Below is a small trained network, with its code and all its weights. Each question gives an input and a class and asks what happens when units are switched off, that is, made to give their printed mean instead of their output.

import numpy as np


def w(rows, s, z=0):
    codes = np.array(rows[::2]) - 128.0
    scale = np.full(codes.shape[1], s)
    scale[-1] = z or s
    return codes * scale


def norm(h):
    return h / np.sqrt((h * h).mean(-1, keepdims=True) + 1e-5)


def f(y):
    return y / 2 * (1 + np.tanh(0.7978845608 * (y + 0.044715 * y**3)))


def log_softmax(a):
    a = a - a.max(-1, keepdims=True)
    return a - np.log(np.exp(a).sum(-1, keepdims=True))


def net(x, mask):
    res = np.array(x, float).reshape(1, 8) / 4 @ E
    u = 0
    for l in range(2):
        y = f(norm(res) @ A[l][:, :-1].T + A[l][:, -1])
        res = res + np.where(mask[u : u + 12], y, B[l][:, -1]) @ B[l][:, :-1]
        u += 12
    return log_softmax(norm(res)[-1] @ U[:, :-1].T + U[:, -1])


A, B = {}, {}
E = w([
[149,152,153,61],'x0',
[77,114,9,71],'x1',
[136,122,125,127],'x2',
[128,132,128,128],'x3',
[137,123,125,128],'x4',
[105,53,152,110],'x5',
[126,128,129,128],'x6',
[138,122,125,129],'x7',
],0.015)
A[0] = w([
[158,255,68,178,97],'0.n0',
[125,95,92,107,98],'0.n1',
[171,120,168,159,101],'0.n2',
[105,105,101,209,57],'0.n3',
[112,113,102,196,34],'0.n4',
[88,28,155,116,32],'0.n5',
[105,149,184,148,74],'0.n6',
[109,123,111,179,1],'0.n7',
[85,57,172,105,88],'0.n8',
[141,155,149,21,14],'0.n9',
[109,131,148,144,78],'0.n10',
[96,96,88,221,9],'0.n11',
],0.016,0.005)
B[0] = w([
[2,144,187,102,254],'0.n0',
[92,97,160,145,174],'0.n1',
[95,35,128,120,212],'0.n2',
[179,109,163,49,166],'0.n3',
[187,140,148,59,145],'0.n4',
[23,208,155,134,202],'0.n5',
[114,60,121,131,173],'0.n6',
[209,188,124,69,123],'0.n7',
[46,209,158,120,200],'0.n8',
[193,68,170,43,202],'0.n9',
[140,122,111,125,122],'0.n10',
[197,115,167,40,172],'0.n11',
],0.028,0.0062)
A[1] = w([
[109,139,114,132,32],'1.n0',
[105,130,42,97,116],'1.n1',
[87,118,1,57,130],'1.n2',
[159,161,195,92,140],'1.n3',
[158,118,146,64,53],'1.n4',
[39,67,110,152,196],'1.n5',
[169,150,234,223,121],'1.n6',
[180,130,172,105,118],'1.n7',
[109,58,92,97,136],'1.n8',
[105,128,37,129,4],'1.n9',
[136,104,145,179,8],'1.n10',
[120,136,121,131,47],'1.n11',
],0.022,0.0031)
B[1] = w([
[113,125,111,121,128],'1.n0',
[145,93,158,197,142],'1.n1',
[160,102,212,253,169],'1.n2',
[182,186,114,134,186],'1.n3',
[180,162,112,130,176],'1.n4',
[149,135,26,86,252],'1.n5',
[140,110,237,242,146],'1.n6',
[178,134,86,123,158],'1.n7',
[129,125,63,103,184],'1.n8',
[123,109,112,217,134],'1.n9',
[113,72,140,161,132],'1.n10',
[117,128,126,131,123],'1.n11',
],0.031,0.016)
U = w([
[253,192,183,80,53],'0',
[121,68,135,207,97],'1',
[141,184,94,109,253],'2',
[42,198,165,97,8],'3',
[155,179,96,108,175],'4',
[146,165,102,100,153],'5',
[145,165,95,103,148],'6',
[149,143,101,93,129],'7',
],0.013,0.0041)

Each question gives the input, the list of numbers given to net, and the class t.
The units are the neurons (one row each of A and B). Each row of codes is followed by its name. A weight is (code - 128) times the scale printed after its matrix; where a second scale follows, it is the last column's (A, B and U).
mask holds one flag per neuron, layer by layer. A switched-off neuron (its flag False) gives its mean, the last column of its row in B, instead of its output. The means were averaged over made-up inputs and are rounded, as every weight is.
A unit's drop is (log p(t) with every unit on - log p(t) with that unit switched off) / (log p(t) with every unit on - log p(t) with every unit switched off).
The circuit of an input: a set's keep is (log p(t) with only the set's units on - log p(t) with every unit switched off) / (log p(t) with every unit on - log p(t) with every unit switched off). Starting from the 12 units with the biggest drops (on a tie, the unit counted first), units are removed one at a time, each time the one whose removal leaves the highest keep (on an exact tie, the one counted first), for as long as the keep stays at least 0.8.
circuit, biggest first: the units of the circuit, biggest drop first
most important unit: the unit with the biggest drop
k most important neurons: the k neurons with the biggest drops, biggest first
k most important neurons of layer l: the k neurons of layer l with the biggest drops, biggest first
drop of u: that unit's drop, to one decimal
input [7,0,-3,-2,-3,3,5,-7], class 0: circuit, biggest first -> [1.n5; 0.n9]
input [8,6,-2,8,1,1,-8,5], class 0: circuit, biggest first -> [0.n9; 1.n5]
input [6,-8,3,7,0,2,-8,-4], class 1: most important neuron -> [1.n6]
input [8,8,2,-8,-4,0,-2,1], class 0: circuit, biggest first -> [0.n9; 1.n2]
input [-4,6,-7,7,2,8,4,7], class 3: circuit, biggest first -> [0.n5; 0.n8]
input [-8,8,0,3,5,1,-3,-4], class 0: 2 most important neurons of layer 0 -> [0.n11; 0.n3]
input [7,7,-5,5,-3,8,0,2], class 3: 2 most important neurons -> [0.n5; 0.n8]
input [-3,6,-2,-4,4,-7,-3,2], class 3: 2 most important neurons of layer 0 -> [0.n0; 0.n2]
input [-8,8,-4,-2,-8,-4,4,4], class 0: 4 most important neurons -> [0.n11; 0.n3; 0.n4; 0.n2]
input [5,7,6,-5,-1,8,5,-3], class 3: 3 most important neurons of layer 0 -> [0.n5; 0.n8; 0.n2]
input [-6,8,7,-8,-4,-4,5,3], class 1: 2 most important neurons -> [1.n2; 0.n9]
input [-3,7,4,3,-7,7,-5,-7], class 1: 2 most important neurons of layer 1 -> [1.n2; 1.n3]
input [-6,-7,-7,-5,7,0,6,-1], class 1: 2 most important neurons of layer 1 -> [1.n6; 1.n5]
input [3,8,1,-3,-4,2,5,-7], class 1: most important unit -> 1.n2
input [6,-7,-7,5,-7,4,5,6], class 1: 2 most important neurons -> [1.n6; 0.n0]
input [8,0,0,-5,3,3,0,3], class 0: 2 most important neurons -> [1.n5; 0.n9]
input [8,4,3,7,-5,-7,2,8], class 0: 2 most important neurons of layer 1 -> [1.n5; 1.n3]
input [-4,4,-5,4,-6,8,7,1], class 3: 2 most important neurons of layer 0 -> [0.n5; 0.n8]
input [-7,-2,-1,7,6,8,2,4], class 3: 4 most important neurons -> [0.n5; 0.n8; 1.n5; 0.n9]
input [1,6,-2,-3,5,7,-2,5], class 3: most important unit -> 0.n5
input [2,-5,5,-1,-1,-6,-6,5], class 3: 2 most important neurons of layer 0 -> [0.n0; 0.n9]
input [1,5,5,0,-4,7,1,0], class 3: drop of 1.n3 -> 0.1
input [6,8,2,0,-7,1,-2,-4], class 1: drop of 1.n2 -> 0.5
input [-3,-8,1,-6,2,-3,3,-3], class 1: drop of 1.n6 -> 0.3
input [6,-8,4,1,1,-5,1,0], class 1: drop of 1.n6 -> 0.4
